Each row has a name. After each piece below comes the name of the row it's from, unless a question asks for something else. Each question is about the rows just above it. Places in a row count from 0.

[ 74.1 -18.8 -21.8 -18.8  30.9  30.9  30.9  26.9] -> Z651
[ 50.6 -11.5 -15.4 -19.2  18.6  11.0  40.1  16.8] -> Z523
[ 61.0 -15.5 -20.6  17.7 -18.7  24.8  20.6  44.7] -> Z834
[ 50.6 -15.4  40.1 -11.4  11.0  18.6  16.8 -19.2] -> Z35
Put [ 61.0 -20.6  24.8 -18.7  17.7 -15.5  44.7  20.6] back in order: which row is it? : Z834
Put [-11.4 -19.2  11.0  40.1 -15.4  18.6  50.6  16.8] back in order: which row is it? : Z35
Count of [-18.8] in Z651: : 2
Which row holds these entries in another order? [ 40.1  16.8  50.6 -11.5 -15.4 -19.2  18.6  11.0] : Z523
Is [-18.8  30.9  30.9  30.9] printed in one of the named rows, side by side and in this order? : yes
Which row holds these entries in another order? [ 16.8  40.1  11.0  18.6 -19.2 -15.4 -11.5  50.6] : Z523
Count of [50.6] in Z35: : 1

[  9.9  22.0 -23.5  -5.1  -7.0   1.6 -30.6  -2.8   9.2  -5.4   7.8]  Z648
[-14.2 -16.2 -25.5   1.9 -26.2   9.1  29.5  -0.1  -2.4 -17.3   3.0]  Z783
[-15.0  -8.4 -13.2  -9.3 -16.6  -1.9   1.6  -3.9   0.1  -6.1  -5.5]  Z427
[  1.6  -6.1  -9.3  -5.5   0.1  -8.5 -13.2  -1.9 -15.0  -3.9 -16.6]  Z902
[ -6.9   3.0   9.0 -10.4 -49.7  -0.4 -23.0  -9.2   6.1   5.3  -9.2]  Z415
[ -6.9   3.0   9.0 -10.4  -0.8  -0.4 -23.0  -9.2   6.1   5.3  -9.2]  Z925
[ -5.1   9.2  -5.4   9.9 -30.5   9.2   9.2   8.4  -2.8 -23.5 -30.5]  Z23
[ -5.1  -7.0  -5.4   9.9 -30.5   1.6   9.2   7.8  -2.8 -23.5  22.0]  Z492
Count of [9.2] in Z23: : 3
Which row holds these entries in another order? [ -5.5  -6.1   0.1  -3.9   1.6  -1.9 -16.6  -9.3 -13.2  -8.4 -15.0] : Z427
[-30.5 -23.5  -7.0  -5.4  -5.1  -2.8   1.6   7.8   9.2   9.9  22.0] is which row reordered? : Z492
Among the named rows, does one hold [ -5.3   9.9 -30.5] next to each other, in this order? : no
Where does [ -6.9   3.0   9.0 -10.4  -0.8  -0.4 -23.0  -9.2] start? Give its row and place. : Z925, 0
Which row holds these entries in another order? [  7.8   9.9  22.0 -23.5  -5.1  -7.0   1.6 -30.6  -2.8   9.2  -5.4] : Z648
Does one of the named rows hold [ -3.9 -16.6] side by side, in this order? : yes

[-23.9  75.7   0.3 -39.9  49.6  -0.2  15.2 -26.2  28.2  39.0   7.1 -42.0
 -60.7   4.9  30.1 -33.6  22.2] = Z285
[ 45.3  -9.6  43.8  28.2 -47.7 -19.5 -11.8   5.3  25.5 -28.6  -4.7  81.3
  70.4 -14.6  30.1  33.2 -26.4] = Z757
[ 39.0 -23.9  30.1 -42.0  49.6  75.7 -60.7  22.2 -39.9   0.4 -26.2   7.1
  28.2   4.9 -33.6  -0.2  15.2] = Z864
[-23.9  67.9   0.3 -39.9  -0.2  49.6  15.2 -26.2  28.2  39.0   7.1 -42.0
 -60.7   4.9  30.1 -33.6  22.2] = Z687
Row and place where [ 49.6  -0.2  15.2 -26.2] starts: : Z285, 4
find: [-23.9  67.9   0.3 -39.9  -0.2  49.6  15.2 -26.2  28.2  39.0   7.1 -42.0
 -60.7   4.9  30.1 -33.6  22.2] : Z687
Is [ 75.7   0.3 -40.0] printed in one of the named rows, side by side and in this order? : no
Which row holds these entries in another order? [  7.1 -60.7  75.7 -23.9  -0.2  49.6  30.1  39.0  15.2   4.9 -42.0  22.2
  28.2   0.3 -26.2 -39.9 -33.6] : Z285

